Below is a small trained network, with its code and all its weights. Each question gives an input and a target symbol and asks what happens when units are switched off, that is, made to give their printed mean instead of their output.

import numpy as np


def w(rows, s, z=0):
    codes = np.array(rows[::2]) - 128.0
    scale = np.full(codes.shape[1], s)
    scale[-1] = z or s
    return codes * scale


def norm(h):
    return h / np.sqrt((h * h).mean(-1, keepdims=True) + 1e-5)


def f(y):
    return np.maximum(y, 0)


def softmax(a):
    e = np.exp(a - a.max(-1, keepdims=True))
    return e / e.sum(-1, keepdims=True)


def log_softmax(a):
    a = a - a.max(-1, keepdims=True)
    return a - np.log(np.exp(a).sum(-1, keepdims=True))


def net(x, mask):
    ids = ['Ξαβεηθστω'.index(c) for c in x.split()]
    T = len(ids)
    res = E[ids] + P[:T]
    u = 0
    for l in range(3):
        r = norm(res)
        for j in range(2):
            rows = slice(3 * j, 3 * j + 3)
            q, k, v = (r @ M[l][rows].T for M in (Q, K, V))
            z = softmax(np.where(np.tri(T) > 0, q @ k.T / 3**0.5, -1e9)) @ v
            o = O[l][rows]
            res = res + np.where(mask[u + j], z, o[:, -1]) @ o[:, :-1]
        u += 2
        y = f(norm(res) @ A[l][:, :-1].T + A[l][:, -1])
        res = res + np.where(mask[u : u + 4], y, B[l][:, -1]) @ B[l][:, :-1]
        u += 4
    return log_softmax(norm(res)[-1] @ U[:, :-1].T + U[:, -1])


Q, K, V, O, A, B = {}, {}, {}, {}, {}, {}
E = w([
[109,116,150,211,165,139,149],'Ξ',
[109,103,124,143,156,99,110],'α',
[146,142,113,201,141,106,101],'β',
[79,111,117,199,142,106,136],'ε',
[125,45,104,103,107,181,108],'η',
[92,148,131,253,168,83,107],'θ',
[76,134,112,199,135,102,124],'σ',
[116,104,98,126,138,157,140],'τ',
[78,133,93,129,78,103,106],'ω',
],0.0034)
P = w([
[122,181,192,243,136,105,78],'0',
[151,118,211,46,107,103,196],'1',
[143,137,109,57,179,162,124],'2',
[139,94,121,212,31,89,121],'3',
[176,170,227,47,106,116,225],'4',
[170,211,104,9,162,156,147],'5',
[142,76,81,186,54,20,195],'6',
],0.0014)
Q[0] = w([
[210,193,234,112,99,161,38],'0.h0',
[153,177,180,134,79,238,64],'0.h0',
[82,184,36,33,63,105,144],'0.h0',
[160,150,118,5,127,161,112],'0.h1',
[196,143,81,92,161,203,126],'0.h1',
[74,163,129,232,123,94,141],'0.h1',
],0.003)
K[0] = w([
[189,135,254,193,177,116,34],'0.h0',
[160,104,143,246,172,153,62],'0.h0',
[112,132,46,136,122,79,116],'0.h0',
[161,105,160,75,179,116,188],'0.h1',
[147,180,157,98,94,141,178],'0.h1',
[100,160,69,190,127,146,96],'0.h1',
],0.0046)
V[0] = w([
[83,195,116,136,109,55,204],'0.h0',
[137,134,174,91,38,71,88],'0.h0',
[197,116,108,209,160,135,5],'0.h0',
[59,124,128,195,168,130,42],'0.h1',
[99,129,184,29,120,137,166],'0.h1',
[175,87,164,210,38,96,110],'0.h1',
],0.0017)
O[0] = w([
[105,129,106,146,210,195,4,151],'0.h0',
[195,130,137,90,181,180,198,66],'0.h0',
[108,163,44,137,161,33,211,107],'0.h0',
[158,36,161,113,145,205,83,254],'0.h1',
[47,132,137,178,121,153,154,38],'0.h1',
[142,45,111,77,137,136,131,176],'0.h1',
],0.002,0.001)
A[0] = w([
[43,133,77,47,132,252,136,200],'0.n0',
[133,103,51,121,148,151,112,253],'0.n1',
[91,131,111,149,99,80,89,130],'0.n2',
[135,95,135,163,187,147,182,97],'0.n3',
],0.0027,0.00049)
B[0] = w([
[105,115,136,169,184,38,218,254],'0.n0',
[114,226,151,150,159,173,102,210],'0.n1',
[211,42,112,149,203,197,92,189],'0.n2',
[159,117,129,69,68,231,4,177],'0.n3',
],0.0018,0.0023)
Q[1] = w([
[163,138,202,102,100,133,62],'1.h0',
[148,170,172,86,113,181,82],'1.h0',
[188,134,255,146,122,99,58],'1.h0',
[45,160,128,68,95,62,152],'1.h1',
[87,159,172,99,201,142,208],'1.h1',
[147,44,69,175,10,138,90],'1.h1',
],0.0056)
K[1] = w([
[168,96,197,178,227,144,51],'1.h0',
[165,1,159,206,186,130,15],'1.h0',
[148,133,208,161,230,128,112],'1.h0',
[109,45,127,156,133,71,55],'1.h1',
[146,68,134,144,216,171,90],'1.h1',
[103,224,71,103,56,85,138],'1.h1',
],0.0051)
V[1] = w([
[138,142,25,113,133,164,103],'1.h0',
[101,167,153,48,140,148,169],'1.h0',
[78,106,254,150,156,105,99],'1.h0',
[144,134,103,60,134,120,42],'1.h1',
[123,131,128,76,171,120,179],'1.h1',
[77,164,100,61,70,16,46],'1.h1',
],0.0023)
O[1] = w([
[134,48,85,135,120,176,106,116],'1.h0',
[202,137,162,156,193,133,57,46],'1.h0',
[155,125,118,105,123,25,182,208],'1.h0',
[153,245,171,99,153,59,114,115],'1.h1',
[138,107,52,56,92,125,19,51],'1.h1',
[73,253,214,126,37,53,131,3],'1.h1',
],0.0021,0.0011)
A[1] = w([
[147,129,41,121,217,183,43,255],'1.n0',
[165,89,164,136,119,99,124,92],'1.n1',
[103,115,168,212,63,113,89,116],'1.n2',
[51,142,105,191,65,187,4,167],'1.n3',
],0.0026,0.0006)
B[1] = w([
[61,149,71,143,114,182,88,250],'1.n0',
[172,141,96,139,176,130,174,161],'1.n1',
[123,187,183,58,150,95,170,191],'1.n2',
[173,163,139,58,136,127,4,212],'1.n3',
],0.0035,0.0023)
Q[2] = w([
[77,95,205,119,193,124,231],'2.h0',
[220,117,112,159,134,148,45],'2.h0',
[164,137,207,88,66,83,129],'2.h0',
[191,45,77,140,178,109,112],'2.h1',
[173,53,182,202,255,120,195],'2.h1',
[156,130,37,150,120,121,48],'2.h1',
],0.0055)
K[2] = w([
[224,145,173,139,50,128,85],'2.h0',
[98,111,89,144,253,159,150],'2.h0',
[203,84,240,132,128,34,247],'2.h0',
[169,165,103,86,191,156,206],'2.h1',
[230,142,60,134,156,155,144],'2.h1',
[43,129,149,118,164,176,163],'2.h1',
],0.0056)
V[2] = w([
[207,80,226,136,122,141,119],'2.h0',
[176,66,161,252,95,191,111],'2.h0',
[182,95,90,121,223,122,202],'2.h0',
[186,176,122,161,42,88,113],'2.h1',
[121,49,100,166,91,81,3],'2.h1',
[33,61,150,68,104,118,163],'2.h1',
],0.0022)
O[2] = w([
[188,127,247,149,212,174,183,30],'2.h0',
[143,150,90,162,252,131,206,113],'2.h0',
[155,193,107,64,175,131,36,166],'2.h0',
[171,65,21,137,116,57,225,2],'2.h1',
[197,79,203,97,127,3,142,140],'2.h1',
[7,100,218,149,186,82,128,146],'2.h1',
],0.002,0.0015)
A[2] = w([
[92,125,127,91,64,44,99,252],'2.n0',
[166,152,109,227,188,93,52,147],'2.n1',
[134,133,179,112,116,45,188,205],'2.n2',
[157,111,163,4,160,202,97,174],'2.n3',
],0.0028,0.0015)
B[2] = w([
[160,140,185,186,189,196,252,240],'2.n0',
[106,96,122,57,51,159,172,250],'2.n1',
[117,146,63,120,65,147,26,215],'2.n2',
[166,224,142,172,92,81,65,232],'2.n3',
],0.003,0.002)
U = w([
[77,107,79,144,110,195,28,144],'Ξ',
[60,193,112,146,208,160,189,189],'α',
[117,83,141,2,136,100,131,6],'β',
[118,111,107,212,114,38,132,110],'ε',
[217,140,51,114,119,104,179,130],'η',
[89,84,153,128,142,86,123,26],'θ',
[86,113,179,141,27,151,200,162],'σ',
[188,96,180,171,184,179,138,109],'τ',
[168,211,189,113,111,73,60,193],'ω',
],0.0066,0.0016)

Each question gives the input, a string of symbols that net reads in full, and the target symbol t.
The units are the heads (3 rows each of Q, K, V and O) and the neurons (one row each of A and B). Each row of codes is followed by its name. A weight is (code - 128) times the scale printed after its matrix; where a second scale follows, it is the last column's (O, A, B and U).
mask holds one flag per unit, layer by layer, with each layer's heads first. A switched-off unit (its flag False) gives its mean, the last column of its rows in O or B, instead of its output. The means were averaged over made-up inputs and are rounded, as every weight is.
A unit's drop is (log p(t) with every unit on - log p(t) with that unit switched off) / (log p(t) with every unit on - log p(t) with every unit switched off).
The circuit of an input: a set's keep is (log p(t) with only the set's units on - log p(t) with every unit switched off) / (log p(t) with every unit on - log p(t) with every unit switched off). Starting from the 12 units with the biggest drops (on a tie, the unit counted first), units are removed one at a time, each time the one whose removal leaves the highest keep (on an exact tie, the one counted first), for as long as the keep stays at least 0.8.
circuit, biggest first: the units of the circuit, biggest drop first
unit that matters most: the unit with the biggest drop
top k neurons in layer l: the k neurons of layer l with the biggest drops, biggest first
input τ α τ ω τ, target σ: circuit, biggest first => [2.h0, 1.n3, 0.h1, 1.n2]
input β α τ σ σ α ε, target σ: circuit, biggest first => [2.n1, 2.n0, 1.n0, 0.n0]
input τ τ τ ω η, target σ: circuit, biggest first => [0.h1, 1.n3, 0.n0, 2.n3]
input θ η τ σ ω β α, target ω: circuit, biggest first => [1.h1, 0.n0, 1.n2]
input α ω τ τ α ω, target α: circuit, biggest first => [0.n0, 2.n0]
input θ ω σ θ, target ω: circuit, biggest first => [1.n2, 1.n3, 0.n0]
input α ω τ η, target ω: circuit, biggest first => [1.n3, 1.h1, 1.n2]
input ω τ τ θ ω, target σ: circuit, biggest first => [2.n0, 2.h0]
input α τ τ, target α: top 2 neurons in layer 0 => [0.n0, 0.n2]
input α τ τ θ τ τ, target α: unit that matters most => 0.h1
input ε α τ θ β α ω, target ω: top 2 neurons in layer 0 => [0.n0, 0.n2]
input τ α β ω τ α, target α: circuit, biggest first => [0.h1, 1.n3]
input τ σ τ α τ η ε, target Ξ: circuit, biggest first => [1.h1, 0.n0, 0.h1, 2.h1]
input τ ω Ξ τ σ τ α, target Ξ: circuit, biggest first => [0.n0, 2.h1]
input θ τ α τ σ α, target α: circuit, biggest first => [1.n3, 0.h1, 2.n2]
input τ τ α α τ, target ω: unit that matters most => 2.n2
input τ η β α ε, target ω: top 3 neurons in layer 0 => [0.n3, 0.n0, 0.n2]
input ω ω σ Ξ, target ω: top 2 neurons in layer 1 => [1.n2, 1.n3]
input τ ω σ η τ, target σ: top 2 neurons in layer 0 => [0.n2, 0.n3]
input τ τ α τ β, target η: unit that matters most => 1.n3
input τ τ β β τ, target η: top 2 neurons in layer 2 => [2.n2, 2.n0]
input α τ α ω θ τ α, target Ξ: top 2 neurons in layer 0 => [0.n2, 0.n0]
input ω τ τ τ ε τ Ξ, target Ξ: top 2 neurons in layer 0 => [0.n0, 0.n3]
input ε τ α τ ω, target σ: top 2 neurons in layer 2 => [2.n0, 2.n2]
input θ τ α η ω η σ, target ω: top 3 neurons in layer 1 => [1.n2, 1.n3, 1.n0]
